What each symbol does to the objects:
ki: j799->j594, j586->j735, j408->j2, j553->j507, j70->j561, j36->j832, j2->j430, j791->j864, j649->j76, j431->j772, j254->j799, j424->j485, j864->j840, j34->j772, j620->j757, j561->j411, j485->j36, j895->j305, j461->j563, j127->j461, j380->j594, j840->j114, j114->j523, j519->j660, j778->j804, j842->j289, j507->j76, j700->j3, j772->j310, j968->j274, j123->j13, j411->j461, j563->j553, j686->j436, j122->j310, j524->j539, j430->j786, j274->j683, j3->j793, j905->j681, j921->j709, j487->j123, j989->j895, j786->j778, j804->j487, j33->j654, j725->j883, j757->j424, j594->j190, j854->j289, j523->j387, j660->j982, j671->j444, j683->j686, j13->j34, j717->j921, j436->j469, j760->j982, j190->j717, j767->j33, j387->j842, j919->j254, j681->j70, j898->j786, j76->j854, j832->j620, j906->j305, j883->j760, j469->j895, j982->j524, j668->j989, j539->j968, j262->j906, j709->j791, j310->j430, j943->j772, j496->j709, j735->j553, j444->j561, j355->j70, j305->j895, j654->j33, j793->j671, j289->j355
ne: j799->j668, j586->j906, j408->j36, j553->j654, j70->j681, j36->j411, j2->j832, j791->j387, j649->j496, j431->j13, j254->j586, j424->j70, j864->j594, j34->j804, j620->j424, j561->j649, j485->j561, j895->j683, j461->j654, j127->j444, j380->j989, j840->j989, j114->j469, j519->j2, j778->j982, j842->j919, j507->j127, j700->j76, j772->j310, j968->j760, j123->j786, j411->j905, j563->j33, j686->j539, j122->j310, j524->j725, j430->j430, j274->j982, j3->j854, j905->j461, j921->j380, j487->j430, j989->j895, j786->j524, j804->j310, j33->j793, j725->j982, j757->j485, j594->j919, j854->j791, j523->j654, j660->j906, j671->j355, j683->j524, j13->j36, j717->j799, j436->j725, j760->j262, j190->j254, j767->j3, j387->j864, j919->j254, j681->j563, j898->j778, j76->j709, j832->j898, j906->j123, j883->j519, j469->j114, j982->j943, j668->j469, j539->j883, j262->j485, j709->j523, j310->j898, j943->j431, j496->j114, j735->j842, j444->j700, j355->j649, j305->j686, j654->j411, j793->j289, j289->j735

The rows follow the links: the fewer symbols apart two objects are, the more alike their rows tend to be.

Named rows; a name shown again gets a slightly different row:
j387: -166    +4  +211  -130   +67  -195  +111  +165   +77   +13   -69    -8  +118   -67  -308  -134   -58   -98   -71   -25   -14   -91   +72  +159  -202  +170   +94   -83   +39  -114   -23   +18  +162   -16  +100   -29  -233  +139   +73  +168   +15  +126  -148  +163  +130  -103    +3  -109  +152   -17   +37   -90   +93   -17  +141  -150   -91
j772: -101   +61  -194  -102  -190   +50   +45   +10   -85   -65   +63  +182   -85  +101   -16   +74  +179   -48  -177  +170   -92   -31   -29  -138   +38   +32  +100  +130   -61  -119   +77  -110   -63  +134   -78  +140  +175   +80  -125    +6  +123  +144  +172  -154  -313   -73  +186  +120  +140   -99   -99   +45   -41  +133   -69  -145   +85
j380:  -44   -41  -148  +155  +100   -60  -162   +55   +25  +103   -73   -44   +21  -125   +32   +15   +86   -15  -282  -252  -123  -188   -96  +230   -86  +172   +77  +202   +69   -21   -40   +90   +75   +95  +108  -139  -156   -15   +81  +144  +127  +122   -48  -174  +160   +17  -141   +69   +58   -54  +276   +95    -6   +67   +62   +59    -4
j620: -200  -124   +47  -133   -26  +119   +78   -71   -28   +20   +51    +6   +41   -14   +12  -109   -78  +153  +241   -47   +38   -17  -238  -193   +37  -252  -213   +57   -40   +47   +25   -70    -7  +128   +24   +22   +15  -148  -176   +44  -126   +29   +21  -272   +46  +152  +173  -133   -75  -125  -146   +35  +154  -224  +156  -216   +73
j982: +145    -2  +156  -107  -122   +59   +29  -103   -50    +4  +163  -116  -101   +60   +53  +144   +45   +74   +36  +116   -69  +142  +270   -76  +112   +28   -43   -35  -131  -100   -27  -134  -283    +3   +62   -98  +234   +37   -75   +21   +55   -46  +222   -33   -79    +4  -102  +251   -76  +263  -139   +20  -154   +27  +219  +130   +16
j943:  -45   +90  -121  -110  -201   +39   +33    -1   -89   -12   +97  +136   -95  +136   -11  +111  +221   -76  -127  +147   -91   +37   -29   -73   +82  +108   +67   +56  -101  -122   +95  -124  -141  +138   -33   +78  +268  +138  -132   -27  +105  +134  +189  -151  -303   -92  +132  +167  +160   -48  -129  +101   -75  +126  +101  -115   +39
j919: -213   -45  -146   +57  +187   +21  -160  +123  -109  +166  -159   +48   +21   +19  -174  +142   +99  -131   -56   -45  -284   -92   -11   +84   -45   -16  +164   -61   +80  -136   +35  +259   -76   +32    -3  -121  -132   +51  +163   +34   -41   +14   -53   +22  +177   -89  -255   -61  +124  +121  +197    +2  +103  +111   +91   -70   +67
j989: +124  -163   +10  +132   +64   +32   -81   -46   +39    +0    +8   -84  +100  -141  +155   +11  -109  +117  -262  -231   -29  -176   -52  +140  -139  +241  -124  +141  +132   +30   +58   +38   +83   +48  +128    +3  -138   -29   +91   +10   +99  +311   -51  -141   +10   +55   -21   +34   -69   -62  +229   +72  -160  +117   -29   +27  -168
j487: -123  -156  -108  -128   -33    +2    -1   +16  -117  -178   -52  +123   -94   -11   +16    +6   +35   +77  -155  +303   -68  -125  +141  -186   +77  -199  +129  +173   -81   -76     0  -124   +70   +57    -7  +142   -46  -144   +38   +65   +30   -21  +176   +84  -173   -83   +92   +92  -134   +92  -112  -185   -53  +131  -301   +56  +187
j725: +204   -35  +226   -64   -85   +78   +10  -104    +5    +4  +181  -206   -31   +28  +100  +113   -69   +99   +39    +5   -21  +149  +265    +7   +65   +43  -118   -57   -94   -44   -62   -96  -221   -46  +102  -175  +146   +14   -39   +19   +74    -2  +153    +5   -11   +36  -121  +261  -132  +271   -77   +49  -173   +22  +198  +174   -50
j123: -113  -249   -70  -140    -9   +58    +6    +6  -116  -113   +16  +135  -115   +21   +23   +91   +25   +77  -106  +299  -121   -81  +142  -278   +83  -174   +13  +116   -77  -114   +69   -75   -47   +45   +27  +136   -20  -131   +27   +30   -38   +55  +203   +19  -190  -124   +77   +91  -126  +127  -149  -179   -40  +163  -214    +4  +159
j310: -133   -37  -204  -116  -138   +13    -7    +6   -88  -135   -14  +226  -105   +27    +8   +31  +150    +9  -230  +239  -113   -55   +56  -132   +62   -87  +191  +177  -111  -128   +34  -134   +60  +124  -106  +197  +101   -45   -36   +42  +105   +80  +135   -64  -262   -61  +137  +114   -15   -63  -101   -50   -29  +126  -247   -31  +135
j864: -185   -13  +127   -79   +93  -197   +33  +131   +72   +32   -83   -17  +116  -128  -256  -107    -3   -96  -189  -143   -47  -172   +55  +209  -187  +200  +130    +8   +47  -114   -34   +18  +146   +60  +108   -56  -240  +137   +97  +189   +42  +166  -138   +48  +136   -36   -15   -64  +139   -21  +110   -20   +48    +5  +136  -147   -69
j594: -147    +2  -136   +93  +162   -12  -178   +94   -32  +180  -128   -18    +8   -90   -99   +46  +173  -106  -202  -168  -250  -167   -74  +180   -49   +73  +168  +101   +61  -110   -48  +175    -2   +71   +83  -173  -161   +29  +104  +131   +13   +38   -72  -106  +167   -46  -223   +12   +92    -1  +288   +64  +106   +77  +114   +22   +12
j757: -149   -93   +41  -147   -55  +117   +82  -101   -45    +6    +5   +32   +83   +61    +0   -61   -96  +141  +257   -79   +35   +70  -267  -155    +1  -247  -203    -3   -17   +59   +74   -66   -21  +126    -2   +16   +53  -111  -155    -5  -116   +37   +23  -255   +54  +163   +98  -152   -25  -111  -140   +87  +119  -229  +150  -200    +5
j553:  +88  +173    -9  +146  +186    +7   -49   +40    +3   +45  -122    +7   -38   -64  -108   -76    -1  -244  +178   +54  +154   +90   -69   -59   -30   +96  +103  -328   +15  +172   -29  +165   -62  -195   -23  +128   -80   +95   +93  -134  -119  -155   -73  +331   +23  -117   +86  -117   +59  -125    +7   -51  +181   +15  -146   +44   -96
j700:  +93  +165   -94  +122  -169  -170  +138   +83  +187    +2   +44   +13  +118  +190   +78   -11    +0   -70  +112   -40  +152   +37  -137  +181   +84  -136   -86   +53  +157   +87   -12    -9  +219   -98  -243  -139   +97  +126   -35  -132   +73  -220  -252   +45   +57   +37   -99  -241  +132   -39    -1    +5   -52   -91   -86    +3   +28
j436: +231  -111  +198   +48   -15   +65    -9   -98   +29   -62  +147  -157   +29   -68  +160   +85  -214  +180  -103  -114   +12   +54  +228   +75   -65  +197  -199    -9   +23   +18   +21   -64   -95    -3  +117   -30   +39   -14   +51   -15   +62  +215   +52   -38   -24   +95   -78  +224  -124  +139   +35   +51  -244   +60  +113  +119  -191
j686: +273  -113  +184   +40   -25  +141   -52  -109   -22    -5  +146  -179   +39    +3  +201  +110  -214  +190   -67   -75   -16  +101  +201   +54   -68  +171  -225   -66   +37    -8   +59   -39  -167   -47  +107   -30   +76    -7   +73   -64   +58  +194   +81   -31   -24   +81   -86  +188  -127  +199    +2   +24  -263   +58  +139  +131  -162
j842: -220   -64   +52   -72  +139   -55   -26  +171   -56   +71  -128   +69   +66   +95  -327   +78   -74  -163   +71   +76  -189   -44   +45   +71  -132   -35  +105  -234  +123  -188   +68  +207    +6   -72   -19   -29  -143  +129  +158    -3   -31   +51  -157  +185  +141  -110  -147  -158  +167   +68   +47  -113  +101   +87   +93  -148   -46

Each walk starts at a row. The symbols on each line, taken left to right, move it on to the next object.
Answer with the object's row; about right is enough.
---
 -57   +61  -147   +77   +56  -127   -92   +53  +103  +111   -50   -49    +8  -120    -3   -46  +158   -84  -258  -257   -95  -143   -55  +277   -33   +94  +194  +223   +11   -24  -110   +49  +120   +99   +35  -192  -123   +29   +34  +197  +119   -14   -69  -147  +155   +51  -164   +27   +90   -70  +271   +97   +60   -23   +67   +70   +59
ne ki ne ne ki ne  +62  -127   -97  +163  +104   +46  -146   +32    -1   +39   -12   -83   +45  -151  +120   +36   -51   +95  -293  -270   -61  -177   -34  +178  -129  +218   -98  +145   +98   +36   +35   +56   +77   +91  +117   -40  -102   -32  +127   +40   +81  +285   -45  -167   +53   +32   -83   +50   -25   -37  +266   +72   -96  +124    +8   +15  -138
ki ki ki ne ne ne ki +143    -6  +208  -117   -96   +90   +38   -72   -16   +66  +166  -157   -48   +70   +33  +116   -24   +71  +159   +47   -70  +166  +225   -49  +105   -13  -137   -78  -121   -72   -42   -59  -261   -49   +57  -163  +189    +9   -76   +12    +1   -46  +182    -5   +18   +33  -113  +199   -80  +257  -129   +24  -108   -48  +305  +137   -13
---
-145   +11  -235  +114  +133   +15  -164   +57   -65  +159  -157    +5   -63   -33   -64   +71  +189  -124  -170  -131  -273  -109   -63  +147   -22    +6  +194  +107   +49   -91   -26  +232   -35   +59   +13  -181  -135   +12  +108   +97   +13   -31    -8  -111  +158   -56  -276   +42   +83   +53  +270   +52  +100   +65  +102   +44   +94
ki ne ne ki ki ki ki ki +197  -226   +77  +110   +77  +163   -53   -59   -19   -35   +78  -125   +59   -53  +224   +95  -236  +187  -120   -59   -72   -63   +47     0  -137  +153  -287   -26  +157   +13  +109    -4   -85   -20  +109   +41   -10   -46  +119  -130    +8  +303   +28   -62   -29   +26   -27   +69   -92   +91   +39   +15  -226  +137   +18   +49  -185
ki ki ki ne ki ne ki +193   +21  +224   -50   -65   +59   +20   -90     0   +24  +170  -174   -52   +97   +69  +134   -33   +96   +90   +16   -74  +175  +253   +37   +81   +75  -112   -83   -96  -104   -25   -62  -233   -52   +61  -145  +161   +23   -52   -12    +9   -46  +159   -25   +24   +32  -114  +225   -50  +243   -77   +66  -163   -28  +276  +174   -34
---
+268  -133  +149   +11   -22  +128   -41  -148   -23   -39  +169  -179   +17   -12  +189  +111  -166  +189   -32   -53   -45  +111  +250   +43    -9  +152  -211   -24    -7   -23   +67   -44  -171    -3   +90   -58   +98   -36   +40   -50   +73  +140  +100   -37   -50   +57   -95  +242  -123  +191   -20   +85  -230   +70  +114  +152  -160
ki ki ki ki ne ne ki +244   -27  +212   -20   -86   +74   +15  -108   +15    +7  +195  -178   -26   +34  +103  +121   -61  +110   +82    -3   -17  +151  +266   +13   +87   +75  -124   -53   -73   -36   -43   -55  -250   -39   +72  -148  +146    -5   -25    -2   +35    +2  +125    +8   +32   +53  -157  +222  -111  +283   -56   +55  -185   -11  +228  +184   -58
ki ki ne ne ki ne ne -138  -162   -74  -158   -83    +9   +37   -39   -63  -165    -5  +151  -112   -12   +28   -16   +74   +86  -108  +270   -35   -68  +120  -218   +95  -242   +94  +235  -141   -53   -43  -157   +65   +72    +7  +102    -9  -164   -55  +100    +0   -64  +154   -16  -175   -65  +106  +101  -172   +76  -141  -163   -27   +59  -211   +23  +226
---
  -5  -297  +113   -59   +94  +188   -50   -18  -143   +33   +35   -40    -7   +67   +41  +194  -141  +108  +119  +180  -218   +18  +127  -210   -13   -75  -223  -122   +74  -100  +121   +80  -221   -75   +86   -39   -19   -75  +145   -62   -90  +140  +157   +46   -31   -83   -91   +38   -82  +250   -62   -98  -107  +170  +135   +24    +7
ki ki ki ki ki ne ne ne +176   -15  +238   -81   -60    +0   +37   -99    -3   +50  +143  -200   -75   +10   +83  +112   +17   +58  +133   +59   -36  +140  +261   -23  +107    +7  -114   -50   -92   -28   -80   -74  -221   -57  +110  -202  +130   -28   -46   +47   -34  -107  +192   +29   +49    +6  -130  +211  -124  +280  -102    +7  -110   -28  +276  +200   +52
ki ki ki ki ki ne ne  -14  -110  +202  -155   -42  +166   +36   -83   -84   +71  +124   -97   +13   +87   +24   +91  -103   +94  +294   +48   -81  +153   +48  -181   +48  -144  -264  -128   -38   -47   +79   -27  -254    -6   +78  -104  +147   -58  -111   -43  -114   +39  +175  -144   +14   +68   -31   +36   -62  +158  -169   +11   -28  -104  +339   -56    -7
---
 -70  +118  +145   -50   -62  -307  +113   +81  +171   -18    -4   -32  +134   -72  -160  -175   -36   -57  -144  -196  +104   -89   +24  +286  -126  +159  +151   +81   +21   -68  -127   -85  +254   +32   +15   -89  -160   +87   +12  +230  +138   +11  -228   +28  +136   +49   -14   -79   +73   -82   +84   +13   +42  -124   +57   -47   -62
ki ne ki ki -106   +14   +29    +4     0   -87   +79  +140    +8   +23   -90   +75  +130  +205  -186   +47  -100  -109  +168  +101   -71   +62   -12   +75   -67  -115   -46  -185  +243   -75   +83  +167   +86   -91  -171   -14    -3  +161  +117  -161   -46   -64  -256  +244  +120   -51  -104  -274  +219   +64   -41  -115   +25   -11   -14  -153   -42
ki ne ne ki ki ki ki ki  +67   -62  +172    -8   +17   -89   +38    -1   +83  -115   +47   -71  +104  -194   -19  -143  -183   +74  -237  -192  +107  -137   +19  +145  -218  +278   -29   +52   +74    +6   -13   -98  +193   +60  +136   +81  -185   +32   +72  +128  +108  +274  -142   -11   +19   +95  +108    +5   -49  -127  +100   +31   -84   -20   -10   -61  -240
---
 -56  -191   -13  -129   -30   +29   +22   -47   -65  -133   +30   +70  -152   -16   +40   +15    -3  +115  -101  +247   -48   -53  +240  -192  +118  -228  +107  +161  -108   -75   -86  -135    -4   +43   +18   +89   -74  -146    -1  +116   +25   -71  +154   +78  -123   -53   +12  +152  -198  +201  -111  -206   -57   +87  -243  +115  +169
ne ne ne ki +240   -74  +170   -49   -90   +83    -4  -127   -45   -24  +157  -155   -82   +28  +116  +116   -50  +157   +13   +85   -40  +141  +315   -25   +95   +33  -100   -29   -88   -50   -29   -99  -206   -49   +73   -91  +133   -23   -14   +15   +45    -9  +180   +33   -31   +43  -110  +251  -173  +276  -104   -18  -172   +11  +119  +218    +6
ki ne ne ne  -60  -254   +79   -95   +41   -58  +103   +44   +36   -32   -16   -32   -98  -124  +104   -85   +66   +66   +78  +153   +69  -153   +49  -240  +174  -239  -132  +183  -149  +126   -83  -127   +63   -58  +142   -80  -141  -182   -24  +174   -99  -146  +144    +2   -22  -122  +121   -14  -174   +78  -116  -207   +94    +4   -21  +106  +257
---
 -78   +72  -178   -87  -214   +49   +32   +51   -61   -18   +76  +153   -84   +70   -33   +80  +234  -130  -127  +115  -109   -10   -35  -136   +57  +110   +63   +77   -81  -109  +130  -120   -78  +114   -26  +114  +218  +139  -122   -10   +96  +154  +201  -176  -310   -92  +168   +89  +190  -141  -113   +90    -4  +119   +29  -157   +32
ki ki ki ki ki ki -140   -83  -171  -104  -134   -13    +7    +7  -105  -167   +19  +201   -99   +25    -5   +39  +132   +59  -178  +283   -90   -82  +119  -137   +70  -116  +146  +199  -108  -124   +12  -101   +66  +118   -42  +198   +55   -69   -35   +46   +90   +42  +171   -24  -230   -95  +117  +117   -37   -18  -108   -64   -61  +121  -254   -19  +162
ne ne ne ki ne ki ne -113  -193   -62   -92    +1   -29   +25   +15   -66  -148   -29  +113  -107   -61   +59   -14   +56   +98  -132  +257   -23  -136  +146  -174  +122  -255   +77  +236  -108   -30   -67  -115  +109   -13   +28  +104  -111  -174   +31  +101    +3  -114  +135   +49  -119   -94   +64   +81  -184   +95   -85  -218    -1   +81  -281   +99  +186
---
 -92   -71    -9   -93   +13   +25   +86    -5    -1   +11   -16   +29   -47  -109   +78  -115   +88    -7  +162   +79  +118   -99  -248  -334  +102  -140  -124   +59  -149  +195    -1  -106   -16   +10  +107   +68    +7  -139  -141   +47  -176   -77  +184  -143   -99   -39  +291  -104   -61  -166  -133   -46  +156   -92   +17   -57  +176
ki ki ne ki ne   +3  +211   -28   +39   -70   +50   +17  -172   +12   -58    +6   +53   +47  +119    +4  -133  -130   +44  +214  -109  +163  +224  -219   +39    +3  -174   +65   -87   +26  +101   -44    -9   +77   +23  -228  +108  +103   -85  -125  -102   -71  -129  -157   -27  +107  +281   +44  -131   -63  -194    -6  +132  +101  -287  -122   -51  -110
ki ne ne ne ne ne +101  +217   -32  +139  +168  +108  -100  -157   -64    -9  -104    +8   -71  -122   -38  -110   +20   -72  +141   -77  +197  +161  -126  -101   -23  +104  +190  -237   -97  +184   -92   +61   -60   -85   -22  +216   +11   -58   -26  -117  -152  -128    -6  +104    +3   +53  +129   +13  -118  -210    -2   +98  +180  -118  -195   +85  -144
